[[125 114 118 130]
 [137 113 106 127]
 [117 155 121 126]] out 113

[[109 145 136 112 148 146 158]
 [128 128 110 125 124 102 116]] out 128

[[126 128 124 130 127]
 [121 119 139 135 107]
 [128 130 132 131 128]] out 119

[[116 142 100 138 133]
 [130 123 136 126 126]
 [139 144 104 124 135]] out 123

[[127 128 146 121]
 [113 125 127 131]
 [130 127 104 109]] out 125

[[131 126 127 129 104 126]
 [134 137 138 136 151 145]
 [124 107 134 113 121 132]] out 137

[[154 113 129 132 156 122]
 [153 126 148 130 153 137]
 [148 124 119 153 151 140]] out 126

[[128 125 100 157]
 [115 108 112 154]] out 108

[[129 111 129 146 128 103 125]
 [130 108 114 144 119 117 132]
 [129 113 119 138 121 115 126]] out 108

[[124 127 134 133 126]
 [135 122 150 143 143]] out 122
---
[[135 129 119 140 110 107 107]
 [122 104 148 151 119 111 125]] ==> 148

[104 116 121 116] ==> 121

[143 144 109 102 117 115] ==> 109

[134 153 124 122 113] ==> 124

[[143 148 106 133 150]
 [129 132 118 147 139]] ==> 118

[[133 123 127 130 119 122 121]
 [104 133 129 126 136 133 135]] ==> 129

[130 125 143 150 134 130 124] ==> 143

[102 108 137 150 149 106 142] ==> 137
---
[[129 132 123 117 133]
 [136 127 120 121 132]
 [147 132 144  98 129]] gives 144

[[127 134 155 100 102 155 100]
 [155 128 146 103 103 138 148]
 [105 149 104 106 154 153 107]] gives 104

[[156 118 120 117]
 [ 99 140 112 126]
 [152 128 124 136]] gives 124

[[150 144 124 136 107 108 126]
 [134 135 105 143 150 104 137]
 [128 102 127 140 112 112 121]] gives 127

[[141 133 108 114 125 113 141]
 [125 126 156 115 121 149 121]
 [131 128 106 142 135 112 134]] gives 106

[[128 133 129 129]
 [123 120 129 139]
 [119 106 124 142]] gives 124
---
114,98,136,132 --> 98

137,132,106,123
101,152,146,127
116,118,149,149
--> 132

100,156,142,143 --> 156

157,119,100,144 --> 119

139,154,125,114
128,151,120,116
--> 154

132,129,125,125
154,150,144,132
157,148,141,132
--> 129

130,136,108,106
130,122,129,124
130,137,118,113
--> 136

104,116,99,117
104,116,99,118
--> 116

105,131,128,149
122,133,128,119
--> 131
---
[[134 151 118 133 119 133 123]
 [140 131 113 142 122 123 115]
 [138 142 113 138 119 129 117]] -> 151

[[117 134 118 152 110 129 134]
 [124 138 119 123 104 127 141]
 [123 136 148 138 119 133 135]] -> 134

[[150 140 140 106 139 111 118]
 [122 149 141 148 121 102 139]
 [112 133 111 116 123 118 121]] -> 140

[[113 130 121 105 121]
 [144 129 124 148 138]
 [114 119 140 127 134]] -> 130

[[129 149 121 116 133 119]
 [123 109 138 141 136 134]
 [128 149 121 117 137 119]] -> 149

[[110 140 141 113 136]
 [153 123 123 129 111]
 [110 152 127 121 131]] -> 140

[[141 125 143 120 110 105]
 [121 118 120 117 127 132]
 [115 118 114 119 131 138]] -> 125

[[148 146 146 138 137 119 139]
 [120 110 120 119 134 104 131]
 [104 143 108 118 153 113 108]] -> 146
---
[ 99 100  98 124 139] → 100
[134 139 112 113 125 155 143] → 134
[104 155 136 118 131] → 131
[153 116 104 121 114 100 157] → 116
[112 106  98 149 132] → 112
[122 135 142 124 125 106 128] → 125
---
[157 113 132 111 135 129] Out: 113

[[152 123 128 107 120 149 101]
 [130 135 137 117 158 126 101]
 [128 122 121 132 107 127 141]] Out: 123

[120 134 136 149 154 116 148] Out: 134

[[140 154 127 131]
 [122 119 128 126]] Out: 154

[125 148 111 130 122 151 142] Out: 148

[151 155 136 125 147 132 106] Out: 155

[121 120 115 143 151 129 141] Out: 120
---
137,105,125,126,113 → 137, 113

131,135,125,129,127,129
135,136,107,149,127,152
131,135,125,129,127,129
→ 131, 129

149,120,153,154,115,120,142 → 149, 142

125,128,135,128
154,151,144,156
→ 125, 156

126,105,139,115,136,120
108,143,121,137,122,134
→ 126, 134

131,131,132,130,154
132,129,127,128,128
128,128,127,128,125
→ 131, 125

152,118,108,137,134,129,138
156,112,112,133,132,134,134
150,119,115,141,136,127,140
→ 152, 140

151,144,136,105 → 151, 105
---
array([132, 156, 124, 120]) --> 132

array([[119, 128, 139, 147, 139, 130],
       [108, 117, 144, 114, 139, 130],
       [141, 149, 118, 134, 107, 133]]) --> 147

array([[127, 127, 117, 126, 128, 129, 156],
       [128, 129, 120, 126, 127, 127, 143]]) --> 143

array([147, 144, 116, 117, 109, 141, 102]) --> 144

array([142, 103, 150, 126, 132, 130]) --> 142

array([133, 101, 122, 131]) --> 131

array([105, 151, 107, 116]) --> 116

array([114, 158, 151, 149]) --> 151

array([101, 119, 157, 132, 121]) --> 132

array([105, 115, 113, 103]) --> 113
---
[[114 127 139 125 111 141]
 [115 146 121 145 125 120]
 [145 102 133 119 118 150]] -> 102

[[136 129 131 134 119 105 134]
 [141 128 130 138 113 139 114]] -> 130

[[105 102 109 131 145 116]
 [143 141 135 116 120 128]] -> 141

[[144 124 130 122 133]
 [119 154 126 120 108]
 [141 123 115 114 132]] -> 141

[121 140 149 151 121 115] -> 140

[155 102 128 107 118 149 112] -> 128

[117 102 133 127 137] -> 117

[[122 141 131 132]
 [150 141 132 150]
 [112 102 153 112]] -> 150
---
148  112  151  131  114 out 148, 114

115  104  100  104  114  126  135 out 115, 135

139  126  127  128  128  126  128
152  121  129  129  119  127  149
out 139, 149

125  135  127  128  135  120
132  117  129  129  118  140
119  152  126  126  150  101
out 125, 101

 99  135  144  130  133 out 99, 133

134  104  120  107 out 134, 107
